Below are the code and all the weights of a small trained network. Each question names an input and a class and asks about switching units off, where a switched-off unit gives its printed mean instead of its output.

import numpy as np


def w(rows, s, z=0):
    codes = np.array(rows[::2]) - 128.0
    scale = np.full(codes.shape[1], s)
    scale[-1] = z or s
    return codes * scale


def norm(h):
    return h / np.sqrt((h * h).mean(-1, keepdims=True) + 1e-5)


def f(y):
    return y / 2 * (1 + np.tanh(0.7978845608 * (y + 0.044715 * y**3)))


def log_softmax(a):
    a = a - a.max(-1, keepdims=True)
    return a - np.log(np.exp(a).sum(-1, keepdims=True))


def net(x, mask):
    res = np.array(x, float).reshape(1, 7) / 4 @ E
    u = 0
    for l in range(3):
        y = f(norm(res) @ A[l][:, :-1].T + A[l][:, -1])
        res = res + np.where(mask[u : u + 9], y, B[l][:, -1]) @ B[l][:, :-1]
        u += 9
    return log_softmax(norm(res)[-1] @ U[:, :-1].T + U[:, -1])


A, B = {}, {}
E = w([
[107,179,130,188,220],'x0',
[128,113,131,129,126],'x1',
[135,170,221,253,31],'x2',
[130,132,128,128,128],'x3',
[131,127,128,126,127],'x4',
[128,127,131,126,132],'x5',
[39,225,138,89,126],'x6',
],0.0025)
A[0] = w([
[192,119,115,138,106,78],'0.n1',
[84,221,143,170,220,250],'0.n2',
[78,60,61,58,198,167],'0.n3',
[155,128,147,184,215,189],'0.n4',
[95,109,198,253,49,170],'0.n5',
[92,164,78,195,104,113],'0.n6',
[189,58,133,108,80,183],'0.n7',
[84,95,158,156,98,31],'0.n8',
[153,121,75,46,168,66],'0.n9',
],0.0037,0.0013)
B[0] = w([
[128,156,111,99,156,125],'0.n1',
[97,1,113,139,89,229],'0.n2',
[222,153,149,137,110,236],'0.n3',
[127,74,68,188,88,171],'0.n4',
[213,128,150,53,156,254],'0.n5',
[140,38,130,131,201,135],'0.n6',
[158,182,65,141,78,189],'0.n7',
[117,134,119,102,177,112],'0.n8',
[142,156,227,124,133,168],'0.n9',
],0.004,0.0021)
A[1] = w([
[109,143,135,183,87,39],'1.n1',
[130,172,154,130,102,79],'1.n2',
[211,90,121,138,136,203],'1.n3',
[134,172,142,178,106,87],'1.n4',
[106,76,172,133,104,75],'1.n5',
[165,104,152,74,77,187],'1.n6',
[115,86,168,148,138,47],'1.n7',
[111,114,1,75,172,247],'1.n8',
[155,123,194,132,127,33],'1.n9',
],0.0061,0.0013)
B[1] = w([
[251,166,159,106,110,123],'1.n1',
[132,144,140,146,172,135],'1.n2',
[25,228,150,91,150,253],'1.n3',
[209,75,101,95,154,128],'1.n4',
[110,142,174,84,237,139],'1.n5',
[87,156,58,241,163,231],'1.n6',
[100,72,96,14,125,127],'1.n7',
[193,116,218,156,73,220],'1.n8',
[133,205,106,35,165,139],'1.n9',
],0.0031)
A[2] = w([
[44,125,192,87,92,64],'2.n1',
[150,104,75,62,174,4],'2.n2',
[189,93,76,135,126,57],'2.n3',
[147,253,86,146,90,220],'2.n4',
[101,94,88,180,174,192],'2.n5',
[138,94,71,26,166,73],'2.n6',
[205,137,50,209,127,78],'2.n7',
[113,178,89,79,56,105],'2.n8',
[124,156,82,95,80,156],'2.n9',
],0.0058,0.0019)
B[2] = w([
[91,215,26,92,159,154],'2.n1',
[140,172,174,193,132,111],'2.n2',
[2,217,152,160,99,130],'2.n3',
[130,66,117,101,228,255],'2.n4',
[124,41,57,159,85,147],'2.n5',
[202,186,226,215,127,121],'2.n6',
[27,205,118,33,126,181],'2.n7',
[135,37,125,220,66,170],'2.n8',
[119,86,162,172,164,156],'2.n9',
],0.0034,0.0048)
U = w([
[251,202,255,139,171,135],'0',
[103,93,102,88,191,189],'1',
[99,98,111,85,169,203],'2',
[112,116,85,93,161,124],'3',
[111,46,100,216,81,73],'4',
[47,254,76,101,103,4],'5',
],0.0059,0.002)

Each question gives the input, the list of numbers given to net, and the class t.
The units are the neurons (one row each of A and B). Each row of codes is followed by its name. A weight is (code - 128) times the scale printed after its matrix; where a second scale follows, it is the last column's (A, B and U).
mask holds one flag per neuron, layer by layer. A switched-off neuron (its flag False) gives its mean, the last column of its row in B, instead of its output. The means were averaged over made-up inputs and are rounded, as every weight is.
A unit's drop is (log p(t) with every unit on - log p(t) with that unit switched off) / (log p(t) with every unit on - log p(t) with every unit switched off).
most important unit: the unit with the biggest drop
k most important neurons: the k neurons with the biggest drops, biggest first
k most important neurons of layer l: the k neurons of layer l with the biggest drops, biggest first
drop of u: that unit's drop, to one decimal
input [2,1,2,-5,5,-4,-7], class 5: most important unit => 2.n7
input [-8,4,-8,-5,-5,-3,-8], class 0: 2 most important neurons => (2.n6, 0.n2)
input [2,-6,5,4,-8,-5,-5], class 1: 3 most important neurons => (1.n8, 0.n5, 1.n3)
input [7,-7,-6,8,-6,0,-8], class 5: 3 most important neurons => (2.n7, 2.n3, 0.n3)
input [8,-7,5,8,7,-4,3], class 4: 2 most important neurons => (0.n2, 2.n4)
input [-1,-2,6,-2,-1,1,-8], class 5: 3 most important neurons of layer 0 => (0.n9, 0.n3, 0.n7)
input [-7,6,-5,-1,3,-3,-5], class 4: 2 most important neurons => (2.n8, 0.n5)
input [-1,-2,3,-1,5,4,-3], class 1: 2 most important neurons => (2.n4, 1.n3)
input [8,3,-1,1,-3,-4,7], class 4: 2 most important neurons => (0.n2, 1.n3)
input [4,-5,7,-4,4,-6,6], class 0: 2 most important neurons of layer 1 => (1.n1, 1.n3)
input [7,-2,-8,-6,8,6,8], class 0: 3 most important neurons => (1.n6, 2.n6, 0.n3)
input [8,2,-5,8,5,-3,4], class 4: 2 most important neurons => (0.n2, 1.n3)
input [7,-3,-6,5,0,-4,0], class 4: 2 most important neurons => (0.n2, 0.n5)
input [-8,-1,-4,-8,-2,0,2], class 4: 2 most important neurons => (2.n8, 0.n5)
input [-3,6,5,6,-7,-5,3], class 1: 2 most important neurons of layer 1 => (1.n8, 1.n6)
input [2,-8,-8,6,-5,-3,8], class 0: 3 most important neurons => (2.n6, 1.n3, 0.n3)
input [6,-3,-1,7,1,-1,1], class 4: most important neuron => (2.n4)
input [4,-2,-6,7,-2,6,0], class 0: 2 most important neurons of layer 2 => (2.n4, 2.n7)
input [-1,6,-7,2,4,3,-7], class 0: 3 most important neurons of layer 2 => (2.n6, 2.n1, 2.n2)
input [-6,0,8,-8,-5,-8,0], class 0: 2 most important neurons of layer 2 => (2.n5, 2.n4)
input [3,3,-6,-2,-1,-5,-1], class 0: most important neuron of layer 1 => (1.n6)
input [-1,2,4,7,7,-6,-3], class 1: 2 most important neurons of layer 1 => (1.n3, 1.n8)
input [0,4,-5,-6,-4,3,-1], class 0: drop of 1.n3 => 0.1
input [1,5,4,-2,3,-3,-7], class 5: drop of 2.n3 => 0.1
input [8,-4,3,4,-4,-5,4], class 4: drop of 2.n4 => 0.2
